Below is a small trained network, with its code and all its weights. Each question gives an input and a class and asks what happens when units are switched off, that is, made to give their printed mean instead of their output.

import numpy as np


def w(rows, s, z=0):
    codes = np.array(rows[::2]) - 128.0
    scale = np.full(codes.shape[1], s)
    scale[-1] = z or s
    return codes * scale


def f(y):
    return y / 2 * (1 + np.tanh(0.7978845608 * (y + 0.044715 * y**3)))


def log_softmax(a):
    a = a - a.max(-1, keepdims=True)
    return a - np.log(np.exp(a).sum(-1, keepdims=True))


def net(x, mask):
    res = np.array(x, float).reshape(1, 7) / 4 @ E
    y = f(res @ A[0][:, :-1].T + A[0][:, -1])
    res = res + np.where(mask, y, B[0][:, -1]) @ B[0][:, :-1]
    return log_softmax(res[-1] @ U[:, :-1].T + U[:, -1])


A, B = {}, {}
E = w([
[98,192,159,208,153,116,93,47,171,114,165,57],'x0',
[158,65,98,93,152,153,115,131,227,7,95,95],'x1',
[195,125,130,69,38,190,21,79,105,159,25,128],'x2',
[77,60,114,166,101,158,117,16,29,67,168,91],'x3',
[129,11,100,41,108,33,129,152,104,60,169,123],'x4',
[100,187,206,68,78,127,134,151,201,139,107,103],'x5',
[208,118,244,147,178,120,79,143,108,97,60,255],'x6',
],0.0086)
A[0] = w([
[185,206,121,67,109,121,141,208,200,215,91,148,132],'n0',
[78,122,92,114,60,58,144,97,162,100,190,6,127],'n1',
[80,255,139,221,180,190,177,109,237,129,126,79,163],'n2',
[123,178,109,196,208,153,143,155,192,149,160,121,9],'n3',
[115,148,109,115,98,87,176,176,115,177,133,166,48],'n4',
[203,50,109,73,149,126,129,147,225,50,90,165,128],'n5',
[119,108,130,77,34,157,125,142,150,125,122,82,66],'n6',
[61,136,148,120,137,38,232,179,101,118,215,166,99],'n7',
[145,154,112,134,167,112,145,186,130,125,121,179,3],'n8',
[77,107,154,176,193,59,203,149,129,126,246,172,167],'n9',
[104,141,139,25,45,183,95,73,152,117,89,86,171],'n10',
],0.0083,0.0035)
B[0] = w([
[109,191,188,136,188,69,163,225,251,129,114,161,221],'n0',
[88,96,77,44,116,183,105,72,117,109,212,51,223],'n1',
[40,208,104,72,178,196,1,86,222,181,118,86,252],'n2',
[28,117,105,67,103,128,93,133,163,140,112,104,182],'n3',
[138,164,171,117,123,141,171,174,153,188,107,124,154],'n4',
[185,116,176,143,194,61,94,151,118,45,23,146,225],'n5',
[86,86,113,96,174,92,134,195,99,78,134,71,174],'n6',
[106,117,194,204,52,128,161,115,105,193,136,119,207],'n7',
[134,111,82,97,102,105,149,184,158,130,122,87,153],'n8',
[79,83,165,107,52,131,140,131,93,139,98,66,235],'n9',
[93,119,191,129,59,76,205,189,120,145,52,144,222],'n10',
],0.0089,0.014)
U = w([
[139,143,141,126,133,107,174,158,168,148,177,134,1],'0',
[189,160,160,202,162,133,75,75,110,104,97,184,173],'1',
[119,96,137,134,70,129,163,128,77,129,113,114,179],'2',
[148,120,100,135,137,135,144,129,151,119,172,150,63],'3',
[77,123,70,100,120,158,111,91,131,137,175,94,130],'4',
[111,156,158,124,124,110,130,156,159,149,85,138,195],'5',
[137,106,120,97,178,90,141,161,144,67,108,128,93],'6',
[182,101,1,161,112,167,165,94,70,154,142,160,124],'7',
],0.015,0.0075)

Each question gives the input, the list of numbers given to net, and the class t.
The units are the neurons (one row each of A and B). Each row of codes is followed by its name. A weight is (code - 128) times the scale printed after its matrix; where a second scale follows, it is the last column's (A, B and U).
mask holds one flag per neuron, in row order. A switched-off neuron (its flag False) gives its mean, the last column of its row in B, instead of its output. The means were averaged over made-up inputs and are rounded, as every weight is.
A unit's drop is (log p(t) with every unit on - log p(t) with that unit switched off) / (log p(t) with every unit on - log p(t) with every unit switched off).
The circuit of an input: a set's keep is (log p(t) with only the set's units on - log p(t) with every unit switched off) / (log p(t) with every unit on - log p(t) with every unit switched off). Starting from all 11 units, units are removed one at a time, each time the one whose removal leaves the highest keep (on an exact tie, the one counted first), for as long as the keep stays at least 0.8.
units of the circuit, in order: the units of the circuit, biggest drop first
most important unit: the unit with the biggest drop
top k neurons: the k neurons with the biggest drops, biggest first
drop when u is switched off: that unit's drop, to one decimal
input [3,6,2,-2,-7,-5,3], class 1: units of the circuit, in order : n10; n9
input [-8,-1,-2,-5,7,6,-8], class 0: most important unit : n0
input [2,6,-3,-3,-3,1,-1], class 4: units of the circuit, in order : n2; n10
input [0,-5,-1,1,8,6,-2], class 2: top 2 neurons : n2; n7
input [5,-3,-4,-4,3,-3,4], class 2: top 2 neurons : n0; n9
input [-4,3,6,2,0,0,3], class 6: units of the circuit, in order : n5; n2
input [-7,-2,5,-6,8,4,2], class 6: top 4 neurons : n5; n6; n2; n7
input [-3,0,2,-8,8,8,1], class 6: top 3 neurons : n5; n6; n2
input [-5,-2,2,-1,4,-2,0], class 6: units of the circuit, in order : n2; n9
input [7,4,0,-7,7,-6,-5], class 4: top 2 neurons : n1; n0
input [-1,4,0,6,-7,-5,2], class 1: top 2 neurons : n1; n9
input [-4,-8,-6,6,6,6,-7], class 2: top 3 neurons : n7; n2; n9
input [0,1,1,-4,3,0,-6], class 6: top 2 neurons : n2; n9
input [-5,1,2,-7,6,0,-2], class 6: most important unit : n5
input [2,7,1,-5,-1,-5,-5], class 6: top 3 neurons : n5; n7; n9
input [7,-8,-1,2,4,6,2], class 4: top 2 neurons : n10; n5
input [-3,2,-6,-4,-7,-4,-5], class 4: top 2 neurons : n2; n5
input [-3,-2,-4,8,-1,4,-1], class 2: top 2 neurons : n2; n7
input [2,3,-8,-1,6,5,8], class 2: drop when n2 is switched off : 0.2
input [1,4,-4,7,-4,0,4], class 4: units of the circuit, in order : n5
input [0,5,7,1,-5,-8,-4], class 2: drop when n10 is switched off : 0.6
input [-4,4,-7,3,1,3,5], class 2: drop when n7 is switched off : 0.3
